[ 525 -229  -80 -167 -233  447  266   37   88  -19   -7 -341  -72  490
 -215 -593  -62   18 -277  132 -899   31    2  370 -554    4  259 -413
 -210  300  104 -340 -151  -56 -114   24  -59 -150 -597  106  328  480
  -20]  Q928
[ 814 -166   98 -275 -227  181  216  174   43   53   96 -193  314  275
 -232 -370  273    6 -234  174 -279   45  118  132 -464  164  259 -277
 -246  308   45 -336 -210    6  -90   85   -2  -75 -209  -20  386   98
   87]  Q872
[-200 -248  -59  -72  193 -109  320  169  244 -272 -248  -84 -152 -358
  100 -510  217  292  165 -461    6 -280  -13 -294 -339  250   21  -62
  188  391  -21  525  173   91  185  410  180 -498  266  -53  -68  119
 -392]  Q734
[ 750 -222 -143 -119 -386  229  331   35  185   10  138 -248  257   61
 -184 -608  193  -85 -109   36 -685   65  216  204 -484  112  188 -227
 -322  343   87 -367 -186   39 -159   63  120 -189 -414   -6  385  266
  -67]  Q880
[ 243   30 -633 -167   23   40  106  223   24  530  305  422  311 -461
   81  -76  130 -158  211  295  146  149   82 -301   89  327 -323   75
 -303 -488 -166 -126   13  104  119 -134  -42  -23 -321  -87  439 -300
 -181]  Q872
[-390  -90   63  144  -61   39  -27 -220   40 -104 -262 -294 -507   60
   21   -8 -745  -24   94   10  255 -172  427  161  239 -313 -120   74
    8   40  110    3  138  300  -70  321   59   -8   96  264 -335  267
 -118]  Q928
[ 257  267 -581 -206  105  339  123   -9  -89  236  240  334   73 -137
  107 -160 -130 -134  -69  506 -231  -33  116 -149    4  360 -341  -69
 -431 -351 -110 -504   22    9  150  -89 -226 -171 -409 -142  452  -67
 -179]  Q384
[-254  147  171   87   26   89   32 -275 -143 -156 -418 -341 -609  291
   -8  193 -804  181  155  193  353 -358  555  224  533 -249 -192  -39
 -235    1 -122  -90  -11  286  135  381  127   69  193  144 -237  235
    9]  Q928
[-363 -145  250  106   33   93  100   89  125  147 -477 -266 -565   58
   57   75 -625  267  217   82  462 -116  454   47  413  -93  -80   28
 -144  121   71   17   33  301  143  494  167   26  173  142 -393  152
 -233]  Q195
[-419  -46  336   83  315 -416 -361 -167  -28 -352  134   -8  310 -186
 -155  150  283 -283  136 -305   -2   -6 -202 -154  -34 -423   71  241
  424  -79  103  318   41  -85  177 -197  -63  419  359  301   94 -173
  274]  Q68
[  25   92 -414 -136  271  276   19  -18  -60  290  179  190  116 -204
   27   -9   17  -90   73  530 -282  -38  161  -71  103  143 -479   63
 -553 -571  -86 -467 -130 -180  192  -27  -99  -64 -592  -60  261 -246
  -64]  Q822
[  24  -57 -304  -45  183 -203  327  124  195 -146  170    9  -62 -351
   36 -391  504  105   48 -470   50   12   42 -265 -409  233  -61  -45
   -2  322   -4  326  205   93    5   90  285 -487  214  138  -68   53
 -273]  Q822
[-358  -97    5  175  -60  -18   26  -61   13   11 -273 -244 -473   37
   46   28 -698  104  138 -103  342 -112  375   82  237 -249  -85   62
  -12   54   10  113  125  315   67  394  155   51  108  291 -255  247
 -183]  Q195
[ -89  -31 -228  -62  252 -172  364  149  170 -131   52  -15  -54 -270
   31 -403  564  198  -12 -481    5  -43  110 -240 -375  255  -26  -21
   15  336  -56  325  231  181  -72  141  255 -528  302  140   62   39
 -239]  Q416
[-400   -3  463   46  388 -505 -288 -366 -156 -490  -87  -30  210  -86
 -228  100   85 -218   76 -120   44 -153  108  -81  -31 -363    2  327
  147   42  147  135   79   96  218   28 -208  274  228  260    0  -80
  208]  Q195
[ -72  -15 -232  -28  199 -202  254  -27  157 -173  150    8  -47 -318
   31 -327  550   84   30 -474   94  -69  243 -249 -357  165  -95    7
  -49  259  -26  259  202  159  -39  160  230 -502  228  179  -40  -10
 -181]  Q957
[ -99  -72  -83  -59  383 -144  341   62  207 -135   53   39   51 -518
   57 -440  581   55  -34 -463  192 -237   53 -364 -381  204  -22  -16
  112  283  -84  337  165   57 -144   81  198 -499  424   88  -76  -68
 -228]  Q928
[ 357  112 -604 -190   31  103  115  205  -13  603  291  453  270 -329
  118 -111  182 -141  209  294  120   97  158 -317  103  357 -241   37
 -337 -509 -233 -183   18  104   79 -124  -38  -79 -276  -84  537 -307
 -130]  Q384
[-304   82  481   44  364 -513 -356 -457 -162 -421    4    3  296 -140
 -196  118  190 -260   75 -127  122 -163  176 -123   21 -399   17  344
  172  -85  115   64   56   97  168  -79 -191  324  359  279  111 -186
  314]  Q195
[-318   40  419    7  343 -428 -428 -301 -232 -501   91   -3  233   55
 -257  149  172 -375   -1 -261   89 -125 -102 -194 -148 -350   52  215
  352   14  175  284   98 -101  150 -103 -265  307  323  246  -19 -192
  271]  Q384
[ 785  -46 -176 -264 -352  339  350  140   50   48  202 -205  288  145
 -176 -542  145 -173 -248  155 -754   75  -37   71 -539   53  340 -287
  -16  376  163 -239 -162 -222  -67 -107  -36   -7 -493   32  496  278
  -40]  Q822
[-126   14 -540 -143  303  149   58   18   -2  380  233  234   88 -350
   64   11   -4 -207   96  340   51   34  -84 -127   34  112 -415  178
 -386 -593 -199 -267   40   50  193   15  -57  -45 -408  -27  528 -189
 -151]  Q872
[-409 -115  444  154  379 -586 -234 -138  -41 -403 -221  -48  228 -205
 -229  154    3 -198  337 -324   94  -56   50  -76  -27 -322  -13  239
  251  110   76  495  108  205  297   80 -110  378  276  399  149 -139
  206]  Q928
[ 752 -255   48 -246 -144  192  251  139  166  -26   36 -205  252  266
 -180 -422  210  -21 -165  205 -306  -12  168   85 -515   76  185 -261
 -312  286  128 -352 -155   45  -86  109  -21 -127 -323   13  287  109
    9]  Q416
[-169 -125  -35  -82  497 -144  364   46  250 -156  -58   52   68 -492
   57 -467  728  156  -17 -502  321 -244   60 -395 -385  250  -55   32
   71  290  -52  363  205  102 -140  192  195 -534  478  110 -129 -151
 -253]  Q880
[ 102   83 -447 -132  166  268   -3   44 -112  260  256  204  146 -211
   28   13   20 -136   56  475 -269    2  220  -95  131  158 -447  -19
 -491 -575 -118 -386 -153 -150  135 -117 -105  -78 -468  -88  284 -225
  -40]  Q384
[-308  -71   99  161  -63   77   12 -147  -15 -133 -373 -272 -478  189
  -11   35 -722  122  127   -8  195 -210  565  217  282 -272 -170   46
  -11   67   40   36  153  277  -28  404  106  -16  141  225 -276  217
  -78]  Q384
[ -31   77 -483 -126  256  181 -106   61 -123  419  344  240  152 -197
   25   68   72 -219  -14  336  174   22  -98 -197   74  202 -312  213
 -383 -572 -170 -262   -7   -9  102  -19 -111  -33 -230  -90  387 -242
  -44]  Q928
[-137  -49  -27 -105  401 -144  343    0  197 -138  -70   38   66 -541
   66 -430  655  112   14 -467  198 -249  171 -317 -376  207  -78   21
   72  294 -130  320  155   37  -97  165  238 -439  439   31  -29 -124
 -219]  Q195
[-309   54  414   27  341 -462 -423 -300 -195 -492   45   14  305  -16
 -264  104  214 -327    2 -211   38 -109  -36 -197 -157 -393   31  255
  340  -60  130  274   97  -16   57 -151 -281  395  338  266  119 -243
  396]  Q178
[-112  -13  -10  -97  422 -129  380   -7  229 -127  -55   34   30 -404
   48 -386  706  143    1 -424  229 -272   78 -337 -340  237  -21   41
   23  298  -66  278  164   46  -32  199  228 -488  363   31  -99 -123
 -201]  Q880
[-441 -180  237   93   51  103   72   34  109   52 -473 -271 -556   41
   14   22 -555  245  154   63  399 -134  434   12  324  -95 -113   16
 -123  175  119   52   86  327   40  502   63  -42  161  157 -417  107
 -192]  Q872
[-416   28  460   37  435 -460 -345 -390 -130 -472 -103  -27  183  -59
 -232  158   73 -180  105  -58  -12 -130   54 -102   48 -369  -81  285
   72   -4  143    4   30   32  220    9 -213  306  163  247   15 -117
  219]  Q178
[-414  -76   74  139  -39   52  -43  -87   41  -55 -386 -229 -549  150
  -22   16 -639  143  134  -82  297 -131  431  133  261 -195 -205   71
  -84  109   58   29  120  288  -16  410  137   26  124  219 -371  229
 -162]  Q178
[-175 -150   14 -107  476 -153  368   19  277 -164  -83   -5   47 -511
   38 -497  699  135  -22 -475  189 -311  100 -348 -451  221  -38  -21
   93  389  -81  383  195   83 -166  180  183 -543  466   36  -82  -96
 -212]  Q928
[-118  -67  -66 -131  268   22  295    8  128 -216   81  -42  -34 -255
   89 -505  691  191 -129 -372   10 -174  162 -304 -376  217   89   -9
  140  299   36  224  167   25 -319   88   96 -576  346   82 -124  -33
 -192]  Q957
[ 780  -91 -183 -276 -272  294  405  116   84   77  162 -191  300   89
 -156 -541   85 -211 -246   82 -644   62  -22   30 -580    8  386 -330
   20  411  148 -201 -116 -169 -111 -107  -87  -12 -477  110  533  280
 -105]  Q384
[-500 -262  530  131  469 -571 -162  -10   58 -432 -304 -103  190 -253
 -208  129   43  -99  330 -429  130  -63  -84  -37  -99 -307  -36  165
  242  163   50  579   87  115  329  107  -16  334  283  330   -8 -139
  113]  Q416
[-299 -140  163  142   35  117  116   74  137   72 -424 -220 -455   85
   38   26 -470  274  195   87  341  -73  438   36  381  -31 -115   12
 -165  110   84   17   41  298   50  423  159  -54  119  168 -373  112
 -179]  Q880
[  17   87 -426 -195  170  241  -18   -6  -80  301  308  208  195 -255
   17  -16   55 -178   23  457 -215   47  114 -116   90  116 -365   53
 -449 -629 -115 -393 -116  -85  124 -124 -120  -21 -462  -68  389 -243
   13]  Q872
[ -76   43 -196  -65  320 -137  373  102  157 -112   91   11  -51 -286
   29 -359  608  182  -54 -451   43  -47   96 -264 -360  257   16  -12
   24  357  -52  279  237  155  -74  117  242 -513  362  181   13   28
 -170]  Q928
[-109 -118 -245  -45  243 -186  384  120  298 -150   32   16  -63 -365
   62 -439  477  113   77 -441   50  -77  122 -216 -412  186  -33    2
   16  324  -38  310  255  232    0  222  274 -516  225  143   11  101
 -279]  Q68
[-268 -122  231  122  -34  133   71   83   77   15 -427 -267 -513   61
   17   67 -625  204  232  113  397 -159  462   99  385  -62 -127   19
 -167  118   81    4   68  304  121  440  126  -20  134  122 -409   71
 -192]  Q872
[ -28   10 -362 -191  270  219   -6   67  -42  249  209  140   82 -212
    6  -97  -33 -166   63  332 -249    6   57 -129   49   72 -381   22
 -444 -567 -104 -309 -112 -117  199  -45  -96    6 -494  -61  349 -206
  -53]  Q68
[ -29   30 -311  -25  179 -202  285   38  151 -125   89   50  -30 -319
   28 -325  563  168   17 -490  120  -38  209 -284 -301  229   -9   26
   12  262  -50  315  218  180  -32  168  268 -471  368  137   25   15
 -156]  Q734
[  84   80 -354 -177  236  197  -82   -1 -187  234  255  175  143 -159
   41  -76  -41 -183  -12  403 -241   10   76 -186   87   52 -312    0
 -356 -557  -56 -286 -119 -201  106 -166 -174   88 -462  -77  287 -247
   61]  Q822
[-131 -136  -59  -60  508 -137  386   95  280 -141 -106   32   91 -543
   81 -479  768  166  -24 -467  208 -241   82 -374 -467  231  -82   -1
   75  342  -73  331  163   26 -140  132  224 -511  449  151  -82 -160
 -278]  Q416
[ 246  195 -631 -149  109  266  200   66   -6  338  215  348  115 -187
  107  -79   -2   -3  -72  436  -67  -16   47 -152   51  366 -303  -17
 -437 -369 -116 -430   20  104  173 -102 -134 -144 -356 -100  423  -53
 -190]  Q734
[-381 -176  261   81   -2  141   49   29  130   76 -450 -317 -505   67
   22   19 -599  239  224  122  332 -196  499   91  400 -123 -159   47
 -181   62   50  -22   60  325   91  530  136  -36  176  118 -330  105
 -151]  Q68
[ -21    2 -275  -45  158 -175  310   49  220  -73  231   35   25 -375
   50 -382  596   77   -2 -501   96  -58   66 -246 -400  227   36    2
   77  289  -44  266  217  168 -140  109  246 -530  355  118   48   63
 -190]  Q928
[ -14   59 -506 -146  316  209   47  127  -89  404  187  210   28 -144
    4   67  -49 -133   41  444   11   54  -61  -82  177  167 -344  118
 -407 -547 -201 -278  -26   -9  255   -3  -82   68 -377 -176  498 -131
  -66]  Q68
[-124 -191 -118 -119  174 -112  383  106  262 -170 -108  -27 -164 -413
  174 -533  259  220  195 -280   83 -276  -12 -334 -287  274   67  -85
  109  415    9  359  190  147  140  346  149 -546  178  -54 -136  168
 -448]  Q822
[ -76  -32 -253  -53  192 -173  324   74  170  -65  103   27  -37 -292
   86 -357  544  209   30 -573   81  -14   89 -323 -351  190  -49  -47
   31  305  -89  365  177  112  -33  128  296 -432  276  204   40   37
 -229]  Q957
[-452  -84  216  109   58   25  -34 -171   66  -99 -411 -308 -552  105
  -23   11 -650   96  135   -1  359 -227  534  162  280 -254 -164  126
  -80   75   86    0  150  307   32  466   96   -4  169  227 -404  141
 -104]  Q68
[  19   30 -445 -116  242  314    1   43  -98  232  178  183  123 -120
   30  -34   39  -89  -26  468 -347  -27  139 -100   49  107 -378   39
 -485 -632  -61 -363 -118 -122  155  -69 -146  -59 -559  -53  331 -202
   21]  Q734
[ -68  -20 -160  -45  229 -196  328   86  111 -216   62  -31  -22 -250
  -38 -332  540  261   -4 -510   27  -37  142 -230 -332  233  -15  -15
   36  374  -58  358  236  178  -34  111  247 -444  348  141   -3    7
 -175]  Q872
[-254   34  235   97  -58   75   26 -265 -167 -161 -516 -375 -603  330
    9  199 -790  270  182  231  375 -364  657  230  592 -266 -249  -15
 -284   33 -138  -75   -7  325  102  502  124   50  205  114 -289  170
    6]  Q957
[-358   79  469   51  493 -476 -295 -446 -162 -471  -65  -13  223 -107
 -230  144  170 -220   82 -171   85 -177   93 -104   29 -314  -52  261
  118   11   61  127   56   69  212  -52 -154  242  318  253   71 -122
  276]  Q928
[-238  -23   16  174 -109  210  -42 -136    1  102 -221 -259 -500  251
    1  226 -513  167  232  143  309  -71  482  109  537 -209 -194    5
 -259 -171   27 -200   -5  194   72  419  230  -37  116  191 -330  135
  -67]  Q734
[ 640  -86 -148 -260 -283  315  332  128   -3   62  179 -246  236  191
 -238 -473  116 -162 -256   65 -699  159  -39   34 -501  -16  364 -333
    7  327  157 -150 -192 -209  -74  -86  -74   55 -467   85  494  317
  -49]  Q195
[   5    9 -272  -52  113 -156  331   88  129 -178  122   12  -18 -252
    4 -376  343  127   -1 -459  -97   10   48 -203 -356  198  -38  -77
   31  298  -86  256  197  150   27  152  257 -441  233  104  166  107
 -206]  Q872
[ 321   31 -626 -130  123    6  113  243   18  529  289  428  274 -332
  106 -128  138 -163  236  238  187   94   48 -322  126  317 -275   25
 -311 -541 -166  -86    7  113  153 -163  -20  -18 -353  -86  453 -308
 -175]  Q880
[ 507 -290  -22 -197 -221  436  252   67   96   11  -31 -316   23  448
 -225 -519   15   27 -254  106 -773   -1   53  333 -540  -21  212 -377
 -273  286   87 -318 -134  -38 -141   70  -64 -158 -561  128  308  355
  -40]  Q384
[-380 -257  510  111  342 -592 -207  -90   12 -452 -273  -85  218 -240
 -182   56    1 -203  371 -359   96  -71    8  -82  -96 -308  -14  177
  248  173   56  529   94  170  364  167  -63  288  214  369  112 -141
   89]  Q957
[-449  -95  132  113  -18   29   22  -94    1  -68 -387 -277 -528  106
    5   24 -674  175   87  -57  296 -136  395  159  270 -224 -151   31
   -3  128   52   65  132  321   11  413   98    9  134  272 -301  245
 -146]  Q872
[-331  128  513    8  477 -424 -316 -414 -169 -507  -48  -48  192  -19
 -240  114  213 -238   85 -114   88 -143   35 -125   53 -291    7  295
  144  -11  189   37   61   16  226  -38 -222  257  289  300   14 -220
  233]  Q880
[-146  -46  -98 -129  314   36  310  -68   37 -337   95  -83    2 -290
   27 -489  580  185 -177 -257   -4 -208  175 -279 -363  205   55   -8
  129  303   68  179  249   77 -325  109   -9 -615  343   76 -154   -2
 -182]  Q872
[  21  -16 -381 -128  200  216  -41   51  -74  301  211  173  157 -178
   -6   16   65 -125   74  405 -229   23  134 -105  121   98 -485   34
 -506 -565 -121 -326 -165 -165  159  -43  -87   -6 -495 -101  315 -275
  -23]  Q957
[-259 -103  163  118  -16  172  104   57  150  111 -358 -237 -493   24
   93   33 -540  293  201  143  364 -154  470   55  391  -63  -85   23
 -179  123   77  -58   65  255   56  399  187  -40  132  150 -469  106
 -171]  Q822
[ 847 -227  125 -267 -299  226  269  170  142   33   67 -253  245  316
 -181 -440  138  104 -131  218 -366  -53  149  179 -449  112  292 -261
 -291  311   61 -345 -180   33    3  179   65 -120 -284  -44  316  195
   76]  Q822
[-348   55  248   76  -17   87    1 -264 -146 -187 -473 -370 -622  258
  -48  177 -783  252  186  131  302 -281  593  245  542 -217 -300  -34
 -293   32  -96  -86   21  337  154  411  147   65  192  137 -293  193
  -38]  Q872
[ 316  267 -667 -171   38  244  129   15  -27  395  300  334  125 -117
   69 -112 -122 -155  -27  424 -158   73    9 -191   30  306 -327  -47
 -442 -347  -80 -499  -17  -33  216 -100 -130  -60 -463 -153  483  -33
 -212]  Q416
[-310   81  433   -8  366 -417 -403 -278 -172 -418   82  -24  206   83
 -276  164  198 -329   -1 -199   90  -68 -136 -155  -95 -355   87  212
  299   16  159  218   83  -62  215 -125 -238  415  296  230   40 -169
  337]  Q68
[  -5   39 -466 -174  261  192  -21   90  -99  352  234  217   93 -171
    7   58  -43 -188   -9  524   26  113  -79 -196   90  182 -326  140
 -387 -529  -74 -343   -5  -15  226    6 -184   -5 -391  -83  411 -237
 -108]  Q872
[-172 -206   58  -82  492 -209  399  139  305 -198 -104   31   86 -488
   25 -462  773  160  -22 -493  289 -322   29 -298 -482  277  -34   31
   52  381  -19  403  194  121  -97  197  184 -559  376   87 -241 -156
 -285]  Q880
[ 745  -90 -125 -285 -289  287  385  139  -33   28  102 -270  252  202
 -240 -594   87  -87 -317  121 -785   63   -3   93 -544   -2  321 -319
   28  395  128 -131 -167 -200 -135 -100  -94   54 -419   79  554  327
   30]  Q822
[-404  -83  432   44  284 -533 -308 -195    3 -324  158   -9  395 -248
 -142  163  354 -306  121 -346   95  -50 -208 -148 -105 -439  153  276
  452   23  117  353   91  -21  160 -135  -91  374  380  328  108 -196
  291]  Q957
[ -84    7 -539 -147  308  236   60  129  -57  464  260  242   55 -138
   41   66   27 -113   -9  479   67   44 -151  -90   61  191 -292  180
 -460 -577 -157 -348   -8   27  242   58 -116  -35 -424  -96  411  -92
 -159]  Q195
[ 263   52 -574 -179   14   28  152  230   58  589  262  413  281 -408
   98 -137  162 -117  170  195   74  150   55 -259   66  296 -292   47
 -263 -434 -203 -136   26  107   74 -157   24    7 -250 -113  540 -274
 -136]  Q872
[ 707 -100  -87 -285 -289  277  357  154   46   66   99 -247  231  151
 -227 -517   47 -179 -206   -6 -642  110  -23   70 -479    2  349 -358
   19  391  105 -115 -158 -149  -34  -59  -22   75 -448   43  537  312
  -41]  Q68
[-276   52  301   44  363 -478 -391 -293 -226 -418   39   19  257   -3
 -256  147  240 -325   38 -254   80  -79  -23 -192  -91 -344   23  211
  286  -87  150  324   51  -51  196 -147 -218  389  297  299   89 -201
  335]  Q734
[ 323  246 -661 -201   10  267   72   46  -33  371  348  340  115  -56
   41 -117 -125 -143  -35  445 -164  110   55 -163   44  315 -332  -44
 -465 -387  -87 -494    1   25  187 -129 -150  -24 -450 -165  473  -50
 -137]  Q68
[-300   82  436  -12  305 -462 -424 -271 -256 -401  130   -1  246   71
 -247  158  290 -338  -11 -277  124  -66  -96 -243 -100 -360  105  202
  372   21  189  331   24 -120  153 -180 -265  428  309  300    4 -197
  339]  Q957
[-392  -52   61  157  -29   67  -13  -98  -28  -83 -244 -319 -544  151
   27   98 -666  109  139 -115  278 -103  430  150  335 -331 -154  -45
   15  -15   57   77   63  217  -22  307  166   64   97  286 -319  273
  -76]  Q416
[ 832 -192  127 -263 -192  260  254  252   62  -39    4 -185  249  373
 -179 -421  141   93 -235  160 -435    0  124  111 -536  172  270 -339
 -219  361   39 -292 -148   28  -39  109  -42 -105 -257   37  409  128
   68]  Q384
[ -82  -71 -119 -105  202  -16  296  -22  132 -248  161  -66  -35 -273
   43 -421  596  134  -60 -366  -10 -177  202 -244 -333  181   75  -48
  105  299   22  236  214   72 -250   94  142 -600  346   13 -137   50
 -173]  Q384
[ 267  -47 -512 -195   96   74  110  256   32  473  252  363  239 -352
  105 -180  179 -208  191  266   50   81   38 -221  -16  319 -287   10
 -269 -458 -169 -133  -14   48  115  -66  -59  -91 -397 -122  509 -258
 -183]  Q957
[ 750 -185   27 -217 -245  168  239  217   84   50   72 -171  318  227
 -142 -413  161   44 -160  111 -359   25  158   72 -464  108  273 -218
 -204  285   59 -222 -164   24  -61    5   31    7 -263   47  347   99
   13]  Q195
